Here is a tiny trained network, its code and every weight. The questions are about switching its units off for an input and a class, where a switched-off unit gives its printed mean instead of its output.

import numpy as np


def w(rows, s, z=0):
    codes = np.array(rows[::2]) - 128.0
    scale = np.full(codes.shape[1], s)
    scale[-1] = z or s
    return codes * scale


def norm(h):
    return h / np.sqrt((h * h).mean(-1, keepdims=True) + 1e-5)


def f(y):
    return y / 2 * (1 + np.tanh(0.7978845608 * (y + 0.044715 * y**3)))


def log_softmax(a):
    a = a - a.max(-1, keepdims=True)
    return a - np.log(np.exp(a).sum(-1, keepdims=True))


def net(x, mask):
    res = np.array(x, float).reshape(1, 2) / 4 @ E
    u = 0
    for l in range(2):
        y = f(norm(res) @ A[l][:, :-1].T + A[l][:, -1])
        res = res + np.where(mask[u : u + 5], y, B[l][:, -1]) @ B[l][:, :-1]
        u += 5
    return log_softmax(norm(res)[-1] @ U[:, :-1].T + U[:, -1])


A, B = {}, {}
E = w([
[2,78,96,171,92,112,87],'x0',
[132,141,142,143,8,164,180],'x1',
],0.0078)
A[0] = w([
[102,175,93,176,31,128,196,161],'0.n1',
[112,126,79,194,88,137,153,235],'0.n2',
[113,91,131,104,91,98,138,1],'0.n3',
[194,225,146,106,191,147,76,116],'0.n4',
[179,255,177,22,145,124,178,139],'0.n5',
],0.0076,0.00064)
B[0] = w([
[37,255,125,98,81,70,107,236],'0.n1',
[132,146,174,106,176,213,25,182],'0.n2',
[75,67,170,106,141,115,87,138],'0.n3',
[130,101,206,184,53,142,108,222],'0.n4',
[178,56,164,93,155,150,121,254],'0.n5',
],0.0098,0.0063)
A[1] = w([
[60,142,2,164,99,68,141,253],'1.n1',
[70,25,70,211,177,159,171,132],'1.n2',
[107,163,189,98,121,141,222,4],'1.n3',
[169,150,123,182,92,96,214,186],'1.n4',
[160,160,165,26,102,100,167,113],'1.n5',
],0.0091,0.0033)
B[1] = w([
[196,152,168,10,119,190,93,255],'1.n1',
[69,79,38,150,144,160,215,196],'1.n2',
[56,101,152,106,150,86,159,135],'1.n3',
[22,117,119,153,214,130,79,131],'1.n4',
[106,141,27,158,157,21,133,188],'1.n5',
],0.012,0.006)
U = w([
[210,174,58,218,36,181,151,1],'0',
[86,214,171,66,49,186,42,160],'1',
[82,82,138,245,159,147,140,63],'2',
[254,60,214,138,125,143,86,168],'3',
[123,148,84,116,120,28,154,144],'4',
[109,70,47,71,170,214,149,142],'5',
],0.015,0.0063)

Each question gives the input, the list of numbers given to net, and the class t.
The units are the neurons (one row each of A and B). Each row of codes is followed by its name. A weight is (code - 128) times the scale printed after its matrix; where a second scale follows, it is the last column's (A, B and U).
mask holds one flag per neuron, layer by layer. A switched-off neuron (its flag False) gives its mean, the last column of its row in B, instead of its output. The means were averaged over made-up inputs and are rounded, as every weight is.
A unit's drop is (log p(t) with every unit on - log p(t) with that unit switched off) / (log p(t) with every unit on - log p(t) with every unit switched off).
The circuit of an input: a set's keep is (log p(t) with only the set's units on - log p(t) with every unit switched off) / (log p(t) with every unit on - log p(t) with every unit switched off). Starting from all 10 units, units are removed one at a time, each time the one whose removal leaves the highest keep (on an exact tie, the one counted first), for as long as the keep stays at least 0.8.
units of the circuit, in order: the units of the circuit, biggest drop first
top k neurons: the k neurons with the biggest drops, biggest first
k most important neurons of layer l: the k neurons of layer l with the biggest drops, biggest first
drop when u is switched off: that unit's drop, to one decimal
input [5,-3], class 5: units of the circuit, in order -> (0.n1)
input [-8,6], class 4: 4 most important neurons of layer 1 -> (1.n5; 1.n1; 1.n4; 1.n3)
input [3,-6], class 5: units of the circuit, in order -> (0.n1; 1.n2)
input [1,-4], class 5: 3 most important neurons of layer 0 -> (0.n1; 0.n2; 0.n5)
input [0,-8], class 2: units of the circuit, in order -> (0.n1; 1.n1; 0.n5)
input [-5,3], class 3: top 4 neurons -> (0.n5; 0.n1; 0.n4; 1.n2)
input [7,-4], class 5: top 2 neurons -> (0.n1; 1.n2)
input [-1,-6], class 3: 2 most important neurons of layer 1 -> (1.n5; 1.n2)
input [-3,2], class 3: 2 most important neurons of layer 0 -> (0.n5; 0.n1)
input [-7,5], class 4: top 2 neurons -> (1.n5; 0.n2)
input [2,-6], class 5: top 3 neurons -> (0.n1; 1.n2; 0.n5)
input [4,-1], class 5: 2 most important neurons of layer 0 -> (0.n1; 0.n4)
input [3,-1], class 5: 2 most important neurons of layer 0 -> (0.n1; 0.n4)
input [-5,6], class 4: units of the circuit, in order -> (1.n5)
input [-4,2], class 3: drop when 0.n1 is switched off -> 0.1
input [0,-6], class 2: drop when 1.n1 is switched off -> 1.3
input [-2,5], class 4: drop when 0.n1 is switched off -> 0.0
